Table B holds the same points as the rows below and some others, measured another way and shuffled. Each row below is followed by which row of B it is.
B:
0: [  -6   98  135 -443  -15   -8  -26 -230  -90 -305 -288  231 -123  -31
 -111  -94   66  158  236   -6   32  350  130   52 -147 -160  -45  489]
1: [ -57 -206 -215 -312  161 -158 -210  -55 -310 -160  -57   63  -25  259
 -108  106   -9  -81   21  348  -39   52   17  -90 -276  -63 -319  276]
2: [  -1 -261 -212 -311  -37    8 -132  -58 -108  -45  129  -21  -24  291
 -157  -94  -70   62  -60  302   -1  106 -151 -216 -132 -183 -276  252]
3: [ 153  -52  -11  122  -90  163  126  224  119   77  252  -40   49  102
   68  -99  -58  170   64 -112 -117  -59 -185 -103  222 -140  211    5]
4: [  55   25   40 -207  111 -117   52  -53 -169 -187 -360  179 -200 -119
  -72  341   37   96  340   30  -38  176  207  170 -188 -111   29  361]
5: [ 756 -358 -489   78  869 -329   58  772 -324 -259  151  -61  243  844
  123  167 -263   52  617    3 -691 -554   40 -199 -404 -165 -139  231]
6: [ -87   48   94  -24  -67  -94  133  -89 -124   25 -459  138 -381 -451
  -85  737   67   85  265   74   86  196  247  315  -76  -72  166  203]
7: [-192 -158 -109 -226 -186   55 -179 -135 -117   60  137  -22  -47  108
 -129  -27   16   -7 -249  338  118  129 -147 -149  -11  -81 -210   77]
8: [ 135   10    5  -56  160  -65   57  126 -119 -188 -123  135  -20   62
   53  135    4   71  305  -72 -163   15   90   57  -63  -71   94  261]
9: [ 509 -145 -145  190  206   41  257  502   75   66  172  -96   17  255
   62  130 -178  271  361 -169 -336 -236  -84  -85   57 -241  229   47]
10: [ 236 -124 -124  510   -7  109  213  516   79  327  345 -169   32   54
  164  317 -102  102   53  -86 -219 -348 -196  -41  310  -66  354 -312]
11: [-100 -243 -222  137  -83  -32  -55  128 -156  265  111 -120 -135   -9
  -69  490  -46  -53 -164  347   26 -118  -99  -31   23  -32  -59 -148]
12: [-311  125   65 -333   34  -98 -354 -214 -386 -182 -119  178   66   41
  -43  -38  192 -174 -216  304   72  116  117   38 -149  163 -222   47]
13: [ 234 -155 -199  442  247  -90  130  524 -139  154  156  -91   38  132
  169  490  -74  -30  190  -16 -300 -412  -37   29   91   12  232 -188]
14: [-334  242  278 -593 -320  164 -276 -476  -91 -207  -77  222    9  -69
 -141 -494  198   81 -276  157  252  454    4  -43   -1  -25 -155  225]
15: [   9  -65  -55  503  -66   81  123  366   -4  262  260  -90   35  -72
  198  358   -7  -31  -31  -40 -117 -286 -151   34  338   52  340 -295]
16: [-172   49    7  -52   48  -55 -183    7 -268  -63    3   88   62   42
   45   95  112 -119 -114  178  -14  -40   36   32  -11  122  -37  -38]
17: [  47 -313 -308    5  186 -130  -99  198 -226  -35  147  -49   45  335
    5  195  -78  -98   54  254 -155 -166  -97 -143 -120  -45 -178  135]
18: [  90  -52  -60  231   -5  105   28  308  -14  136  328  -65  133  168
  130  -22  -24   31  -57  -18 -158 -216 -178 -100  213   -6  175 -186]
19: [-337   25   69  238 -313   68   10  -50  -78  272  -52    4 -212 -428
   19  563  114  -77 -196  171  187   44  -10  186  242   86  215 -208]
20: [ 334    6   40  129   -8  143  249  310  165   56  120  -13  -20   41
   66   24  -84  297  273 -238 -201  -60  -83  -26  174 -211  320   52]
21: [-239   17   80 -195 -213    7  -67 -229 -120   18 -212  107 -230 -259
 -121  297   88   20  -56  206  181  260   68  112  -17  -45  -23  155]
22: [  11  110   58  230   45   86  -47  276 -103   43  248   16  202  105
  195  -66   78  -40  -91  -62 -154 -232  -81  -18  225  114  215 -253]
23: [ 189 -112  -80 -428  103  -36  -39  -43 -105 -185 -110   80  -97  229
 -175  -72  -63  205  214  136  -76  192   34 -106 -259 -251 -193  397]
24: [-173  179  227   22 -131    7  108 -125  -50 -136 -334  230 -196 -416
   65  355  146   26  243 -130   78  232  170  283  110   13  284  264]
25: [-268 -124 -125   24 -121   19 -230   -3 -205  134  220  -53   62   91
   -5   92   64 -158 -347  337   66  -82 -150  -99   82   92 -124 -170]
26: [  65  -97  -90  420   25  -31  171  339  -65  229   13  -60 -129 -163
  107  655  -28   10  141   14 -120 -215    3  144  159   -5  291 -164]
27: [-341  342  382 -476 -324  164 -188 -443  -67 -210 -183  268  -34 -241
  -87 -366  232   81 -175   29  243  458   77   81   68   20    7  195]
28: [-383  -41   -5  269 -273    3  -49  -33 -166  329  -66  -30 -235 -422
   -6  737  115 -149 -262  297  195  -28    6  199  176  129  136 -284]
29: [  86   27   22  252  -41  128   78  285   27   93  255  -26  116   65
  162  -14    8   68    8 -116 -144 -162 -138  -41  269   -1  271 -143]
30: [ -90  -82  -83  335  -75   35    9  233  -89  217  187  -67    3  -54
  116  347   27  -81 -107   99  -50 -201 -118   27  225   75  187 -243]
31: [-239   64  151 -256 -357  134  -26 -299   16   33 -137   98 -227 -277
 -155   89   95  134 -103  143  237  365   -1   58   70 -114   23  169]
32: [ 286  166   15  -63  529 -151 -120  360 -334 -353   28  160  323  428
  196 -211   62  -38  273 -131 -408 -271  144   -9 -155  100   36   63]
33: [ 383 -161 -230  165  465 -155   58  495 -204 -127  110   -3  161  414
  144  161 -105    5  358  -43 -411 -347   13  -59 -102  -46   60   93]
34: [ 327 -223 -258  210  256  -16   45  486  -81   43  349 -119  177  441
  114   17 -132   50  137   10 -338 -352 -175 -189   41  -90   51  -65]
35: [ 101  -60  -73   69  -25  153  -62  257   -8  104  418  -88  212  315
   70 -284  -24   71 -169   43 -144 -180 -231 -217  177  -36   46 -179]
36: [-425  164  195 -393 -309   82 -267 -404 -175  -65  -99  167  -62 -176
 -122 -137  209  -45 -331  258  270  335   21   32   12   63 -138   79]
37: [ 320 -119  -73 -456  139  -25   43    1  -33 -233 -121   78  -97  270
 -181 -130 -110  289  333   44 -131  206   37 -121 -262 -330 -157  486]
38: [-270   68   55  302 -179   55  -36   82 -119  190   82   16  -28 -244
  126  361  130 -138 -191   89   62 -103  -39  127  278  162  230 -266]
39: [ 195  -36   34 -430  -92  166   10  -73  105 -190  106   71   19  256
 -134 -487  -62  305  121  -38  -46  267 -125 -214  -44 -298  -77  394]
40: [-154  101  125  153  -43  -34   76    7 -109  -73 -215  169 -113 -297
  108  409  117  -48  181  -76    9   61  119  237  123   66  259  134]
41: [-355  -62   32  185 -503  245  -38  -81   89  323  290  -89  -75 -227
    2   99   75  -25 -406  177  224   75 -273  -57  397   18  149 -224]
42: [ 138  195  127   63  145   60   -8  244  -83 -147  138  109  229  164
  184 -231   75   58  109 -200 -217 -134   -4   -4  124   48  218  -40]
43: [-133  211  169  192   -5   22  -15  111 -139  -21  -39  132   49 -186
  166  195  149  -70   15  -91  -51  -67   74  180  184  139  276 -121]
44: [-272  309  269 -386   -1  -49 -214 -295 -280 -338 -307  320    3 -137
   -5 -106  240  -58   20   44   86  287  231  160 -102  123  -34  254]
45: [-223  333  377 -416 -361  232  -68 -377   60 -161 -120  229  -63 -235
  -73 -392  181  195  -95  -79  215  455   26   49  145  -75  113  222]
46: [-403   46  109 -177 -373  125 -170 -289  -78   95    8   57 -108 -213
  -94   35  143  -35 -340  255  261  243  -71    9  137   28  -43  -16]
47: [  96   39   77 -633   -9   62 -111 -226  -46 -335  -81  175   10  240
 -168 -495   13  239  133   47    3  357   11 -154 -189 -241 -203  507]
48: [  23 -235 -169 -106 -168   84  -26   41  -12  223  174 -129 -136   99
 -172  148  -97  136 -144  297   41   31 -173 -152    0 -189 -113  -14]
49: [  56  -17  -73 -232  255 -120 -176   73 -284 -230  -14  113  118  290
    7  -89   32  -37   89  124 -156  -45   64  -56 -185    5 -155  170]
50: [ 131  -35  -81   91  122   43  -74  297 -111   14  307  -39  221  317
  111 -166   -8    7  -59   33 -202 -226 -141 -147   97    7   41 -140]
51: [-162 -180 -148    6 -176   55 -118   17 -112  206  194  -93  -39   52
  -71  172   -7  -32 -266  322   72  -28 -166 -109   77  -31  -91 -119]
52: [  95  104    8  211  247  -56  -33  340 -219  -67   99   62  182  146
  212   95   68  -75  102  -72 -246 -279   39   52   80  132  181 -145]
53: [ 293 -243 -320 -207  498 -228 -159  290 -351 -259   85   24  175  607
   -9  -39  -98  -43  230  204 -341 -215   16 -183 -347  -81 -287  254]
54: [  95  101   36 -173  239  -89  -85   90 -226 -275  -86  171  111  188
   62  -85   72   10  203  -30 -179  -16  109   22 -123    7   -6  202]
55: [   6  295  331 -267 -236  255   35 -145  140 -167   15  179   47  -75
   13 -494  110  265   44 -236   38  301  -29  -13  199 -117  215  187]
56: [ 191  248  200 -272   83  138  -46   74   -7 -294  112  170  243  267
   76 -623   68  201  118 -232 -178   83  -18 -103   58  -82  104  176]
57: [  79 -131 -109 -482   79  -40 -144 -112 -153 -231  -39   91  -13  299
 -158 -197  -30  111   91  200  -44  194  -14 -159 -248 -185 -283  405]
58: [  26 -128 -138  495   54  -58  117  389 -138  273   64  -95  -84 -119
  136  692  -18  -77   50   88 -137 -319  -18  125  167   70  264 -274]
59: [ 201 -126  -71 -314   -5   45   42    3   11  -96   -3   26  -91  182
 -139  -97  -85  245  179   69  -65  170  -61 -126 -112 -278  -83  336]
60: [  53 -178 -110   68 -146  157   41  140   84  100  308  -74   39  171
   20 -110  -64   93  -53   42  -58  -27 -250 -187  197 -142   67   42]
61: [ 176    9  -29  100  179   13   20  289  -88  -88  149   38  155  218
  136  -51   -5   40  148  -94 -227 -177  -47  -46   76  -14  134    7]
62: [-259  387  311    9  -63   57 -131  -52 -190 -111  -93  219  102 -221
  155  -36  257  -80 -108  -79   28   41  133  200  178  229  236 -141]
63: [ -39   43  -12   80   81  -15 -103  160 -192  -14  122   45  117  114
   99   46   65  -66  -54   72 -108 -145  -24   -2   67   84   59  -99]
64: [ -26  146  151 -636   -2   44 -206 -281 -136 -364 -121  227   50  190
 -134 -499   98  140   46   68   30  351   67  -93 -189 -129 -211  424]
65: [  12  115  201 -186 -246  203  130 -124  168 -107  -29  134  -82 -119
  -34 -215   42  255  144 -177   55  301  -56    0  169 -186  195  302]
66: [ -62  442  422   24 -140  205   55    3   52 -146  -18  232  123 -220
  191 -283  202  122   59 -362  -22  117   54  163  320   74  425  -19]
67: [ -71   27  -16 -264   47   -2 -237  -31 -222 -110  102   68  123  227
  -32 -224   66  -22 -149  201  -39   16  -26 -115  -77   17 -165   32]
68: [-139 -200 -173 -134   42 -115 -141  -48 -243  -93  -45   60  -62  104
  -52  233   10 -116   14  277    3   41  -10  -30 -134  -22 -179  242]
69: [-190  262  356 -190 -410  201  121 -306  129  -32 -269  200 -262 -487
  -74   62  143  235   69 -131  222  441   73  192  199 -119  277  224]
70: [ -93   93   37 -368  146 -102 -236 -118 -322 -271 -138  188   65  152
  -42 -104  115  -51   15  162  -30  105  131   13 -202   48 -185  203]
71: [ 121 -138 -115 -170   90  -76   12   58 -133  -53 -119   33 -137   89
 -104  260  -57  106  183  156  -77   52   51   -7 -170 -156  -75  233]

[ 111   30  157  -67  392 -136 -291    1  -56  446   80  287   69  159
 -111 -182 -269   52 -323  244 -127  112  -91  -76  182 -118  258  -69
  240   81 -341 -219] => 53
[ -68  -54   20  -12  188  -65  -97  122 -263   35  -97 -113   73   -3
 -152   34  183   28 -210  308  109   58  178 -126  -49  131  -90 -237
  328  -25 -118   28] => 52
[ 198  -55  138 -151  251  -43 -158 -108  102  276  -88  213  116   21
  -84 -188 -253  -16   21 -155  -65 -225  -48   99   35 -131  -39 -174
  212  -79 -159   92] => 12
[  29   61 -264   16  -73 -125  122  226 -288 -298    2  -72   36   16
 -157 -304  347 -241   52  153  304   65   36 -172  -66   26   88 -287
  275 -343   62  135] => 40
[ 114  172 -413 -151 -330 -120  245   71   36 -267   60 -113   42   22
   -4 -322  368 -214  355   -1  262 -118 -115  -50   70   32  100 -101
 -316 -279  409  138] => 69
[-235 -133 -144  -39  -77   52  -71  123   74 -107   94 -226  -14 -111
  118    9  252   78   18  257   30   74  100  -16   50  175  -88   88
 -245   48   91  -43] => 3
[  37  250 -242 -212  -90 -100  216  -12  -37   37  -39 -162   64   88
 -199  137  268   -5   30  341   50 -209  172   47  129  181  -22 -160
 -146   -1  340  117] => 20
[ 113  -12  -24  -55   63 -152 -207   43  -69  154   24   65   89   69
  100 -353  122   -3   15   84  180  189 -253 -238   89  -40  166  -46
 -105  -22  -70 -186] => 71
[ 227  280 -130 -322  -19 -128   64 -203  277  372   64  126   84  167
  -71  -31 -100   43  110  110 -135 -279 -102  150  306  -24  159   20
 -421   95  273  -34] => 39
[-130 -125  -66  -41   92   69   77  123 -120 -194 -103 -169   31 -126
 -201  101  151  -66  -52  140   35 -204  361  114 -136  141 -280 -278
  400 -179  -10  305] => 58
[-102 -173  -40  -85   53  110   62   48    2 -192 -158 -188   53 -174
 -132  108  124  -28   92  -26   30 -307  324  182 -154  133 -387 -237
  265 -171   57  354] => 38
[ 135  -20 -112 -172 -135  -59  -47  -70  154   29  -61  -47  100  -32
  145 -271  172   -7  322 -163  180 -108 -204  -48   35    3  -59  -32
 -344  -79  216   37] => 31
[-166 -211  131  -51  193   50 -271   31   15  183  -62 -143   56  -94
   78  113   67  208 -145  220  -40   55  115  -35   15  161 -201    0
  -13  179 -132  -88] => 50
[ 168   89   54 -144  253 -111 -106  -49    2  320    4  208   90  121
 -175 -133 -189  -16 -139  123  -89 -107  -15   41  137  -88  131 -152
  202  -19 -132  -17] => 49
[-134 -317    4  128  100    3 -360  227   25  -85  206   92  -16  -95
  252 -505   -3  -44  -34   -5  103  360 -212 -180    3 -100  163  106
   37 -135 -326 -206] => 68
[ 134 -158   64 -156   39    1 -204 -120  213  165 -103   28  117  -75
  177 -250  -21   63  247 -263   80 -137 -192    0    4  -53 -142  -17
 -214  -27   23   24] => 36
[-247 -206   -8  -53   77  112  -91   75   85  -36    0 -204    3 -153
   10  169   91  116  -72  209  -79  -86  263  121  -12  181 -251   -7
    6   57   -8   80] => 18
[ -19   -7 -100   41  102 -143 -168  189 -164   26  158   84   13   75
    4 -353  104  -84 -158  276  126  308 -129 -224   98  -36  289  -41
   98  -90 -174 -204] => 54
[ -29   12  -18  -71  125  -79  -76   68 -147  111  -52  -85   64   30
 -105   22  159   55 -144  302   67   34  106  -85   40  116  -33 -147
  116   40  -28  -29] => 61
[-145  -42  -47 -171   58   90  119  -18  -14  -24 -185 -305   57 -107
 -201  411  198  106  -35  257  -54 -357  453  205  -54  279 -414 -211
  124   46  189  298] => 10
[-174 -213 -130   84  -37   -5 -111  253 -158 -281   50 -170    5 -117
   88 -244  321  -70    7  138  238  224   18 -185  -93   94  -41  -75
   99 -169  -75   -4] => 62
[-274 -240  -64   -8   31  128   -4  152  -76 -245  -95 -330   11 -200
  -52  187  274   51  -31  196   60  -98  367   64 -146  243 -373 -151
  188  -63   34  218] => 15
[  86   76 -118 -133  -15 -119 -105  -12  146  194  148   88   50   92
  104 -266   26    8   70  114   17   55 -222  -64  214  -44  222   92
 -357   28   80 -173] => 59
[-124  -98 -386  194 -250 -149  -45  436 -331 -533  209 -142  -31  -32
  165 -665  568 -282  108  191  508  542 -242 -456  -63   12  297  -60
   -8 -385  -11 -140] => 24
[ 266  245 -206  -81  -18 -268   49   83 -222   30   36  151   92  200
 -138 -472  179 -229   40  124  270  101 -240 -247  110 -108  351 -241
   88 -249   53  -55] => 4
[  94  -88  -49 -163  -43  -11 -166  -87  328  151   81   84   61  -31
  227 -313  -65   36  247 -175   -3  -76 -261   39  137  -82   47  137
 -419   -9   79  -73] => 14
[ 135 -103  133 -255  154   60 -128 -229  350  321 -113   89  113  -59
   22   19 -256  124  159 -217 -176 -405   15  264   76  -36 -227  -33
 -124   59   34  142] => 7
[ -17  -39  132 -282  197  101  -28 -220  251  344 -175 -103  105  -65
 -141  432 -142  231  -36  113 -268 -486  332  339   80  165 -387  -88
  -43  215  114  205] => 35
[ -69  -43   39 -147  158   49   19  -27  -34   93 -181 -171   76  -67
 -192  285   81  100  -90  203  -65 -289  346  150  -42  191 -321 -224
  217   41   52  221] => 22
